Here is a tiny trained network, its code and every weight. The questions are about switching its units off for an input and a class, where a switched-off unit gives its printed mean instead of its output.

import numpy as np


def w(rows, s, z=0):
    codes = np.array(rows[::2]) - 128.0
    scale = np.full(codes.shape[1], s)
    scale[-1] = z or s
    return codes * scale


def f(y):
    return y / 2 * (1 + np.tanh(0.7978845608 * (y + 0.044715 * y**3)))


def log_softmax(a):
    a = a - a.max(-1, keepdims=True)
    return a - np.log(np.exp(a).sum(-1, keepdims=True))


def net(x, mask):
    res = np.array(x, float).reshape(1, 7) / 4 @ E
    y = f(res @ A[0][:, :-1].T + A[0][:, -1])
    res = res + np.where(mask, y, B[0][:, -1]) @ B[0][:, :-1]
    return log_softmax(res[-1] @ U[:, :-1].T + U[:, -1])


A, B = {}, {}
E = w([
[38,103,113,155,103],'x0',
[179,63,57,159,40],'x1',
[193,173,142,218,143],'x2',
[108,77,134,153,184],'x3',
[117,116,2,86,167],'x4',
[162,52,157,96,93],'x5',
[53,121,130,190,71],'x6',
],0.0099)
A[0] = w([
[75,146,141,125,133,88],'n0',
[151,126,136,163,112,76],'n1',
[196,103,206,104,113,158],'n2',
[64,147,139,192,218,191],'n3',
[98,29,38,80,105,147],'n4',
[90,193,99,90,254,226],'n5',
[142,57,66,84,99,111],'n6',
[46,140,94,106,43,100],'n7',
[186,102,195,44,88,252],'n8',
[168,155,177,245,82,179],'n9',
[14,176,175,131,127,241],'n10',
[192,124,174,64,158,197],'n11',
[169,89,237,88,112,96],'n12',
[85,22,39,132,110,157],'n13',
[233,183,97,28,172,145],'n14',
[144,30,45,83,97,118],'n15',
[75,155,138,186,194,135],'n16',
[197,175,78,43,154,122],'n17',
[154,98,230,113,130,142],'n18',
[218,176,137,254,90,115],'n19',
[27,90,66,120,94,184],'n20',
[65,141,159,158,216,67],'n21',
[107,115,148,88,174,54],'n22',
[93,131,176,147,248,165],'n23',
[162,110,179,87,111,131],'n24',
[178,99,45,80,160,234],'n25',
[101,140,143,179,218,202],'n26',
[139,63,70,139,117,150],'n27',
[190,82,223,122,83,156],'n28',
],0.0094,0.0037)
B[0] = w([
[108,145,124,107,113,149],'n0',
[148,140,117,150,107,140],'n1',
[96,128,169,187,122,210],'n2',
[171,160,151,45,100,211],'n3',
[141,54,109,101,164,243],'n4',
[135,170,145,89,165,247],'n5',
[131,93,145,122,160,209],'n6',
[69,105,58,127,88,189],'n7',
[74,105,167,168,161,241],'n8',
[162,170,121,150,61,241],'n9',
[74,168,129,80,59,239],'n10',
[96,135,157,150,161,221],'n11',
[101,119,194,160,118,210],'n12',
[146,42,123,98,127,235],'n13',
[109,188,91,184,221,254],'n14',
[149,81,143,115,159,239],'n15',
[152,158,135,61,112,187],'n16',
[87,163,39,188,255,219],'n17',
[117,128,189,148,110,208],'n18',
[212,156,50,185,69,238],'n19',
[95,93,90,87,98,218],'n20',
[129,146,152,89,126,189],'n21',
[132,142,123,114,126,153],'n22',
[143,135,190,93,128,222],'n23',
[106,110,163,155,153,173],'n24',
[190,108,93,138,196,241],'n25',
[175,160,168,80,122,199],'n26',
[171,88,120,111,134,193],'n27',
[100,95,178,204,85,225],'n28',
],0.01,0.0093)
U = w([
[230,150,88,194,72,197],'0',
[133,183,92,160,254,86],'1',
[150,183,183,47,130,45],'2',
[38,106,86,86,73,39],'3',
[95,101,222,193,119,255],'4',
[179,6,104,101,174,157],'5',
],0.0099,0.00086)

Each question gives the input, the list of numbers given to net, and the class t.
The units are the neurons (one row each of A and B). Each row of codes is followed by its name. A weight is (code - 128) times the scale printed after its matrix; where a second scale follows, it is the last column's (A, B and U).
mask holds one flag per neuron, in row order. A switched-off neuron (its flag False) gives its mean, the last column of its row in B, instead of its output. The means were averaged over made-up inputs and are rounded, as every weight is.
A unit's drop is (log p(t) with every unit on - log p(t) with that unit switched off) / (log p(t) with every unit on - log p(t) with every unit switched off).
The circuit of an input: a set's keep is (log p(t) with only the set's units on - log p(t) with every unit switched off) / (log p(t) with every unit on - log p(t) with every unit switched off). Starting from the 12 units with the biggest drops (on a tie, the unit counted first), units are removed one at a time, each time the one whose removal leaves the highest keep (on an exact tie, the one counted first), for as long as the keep stays at least 0.8.
units of the circuit, in order: the units of the circuit, biggest drop first
top k neurons: the k neurons with the biggest drops, biggest first
drop when u is switched off: that unit's drop, to one decimal
input [-2,3,2,4,5,-6,8], class 3: units of the circuit, in order : [n20, n14]
input [-1,-6,-6,-8,1,-3,1], class 3: units of the circuit, in order : [n10, n7]
input [2,5,-6,4,-5,5,7], class 5: top 3 neurons : [n13, n4, n15]
input [5,4,0,-7,-7,-2,-4], class 0: units of the circuit, in order : [n19]
input [8,3,-8,2,1,0,3], class 5: top 2 neurons : [n4, n13]
input [8,5,6,1,1,-8,5], class 0: top 2 neurons : [n19, n9]
input [7,2,7,5,-2,-6,-7], class 0: top 3 neurons : [n19, n9, n10]
input [1,-5,8,-7,-2,0,-4], class 0: top 2 neurons : [n19, n9]
input [8,-7,-6,0,4,5,-2], class 3: top 2 neurons : [n10, n20]
input [3,-5,8,1,2,4,6], class 2: drop when n3 is switched off : 0.1
input [-6,7,-3,-6,8,0,-5], class 1: drop when n17 is switched off : 1.4
input [-8,-2,6,-4,-8,-4,-7], class 4: drop when n28 is switched off : 1.2
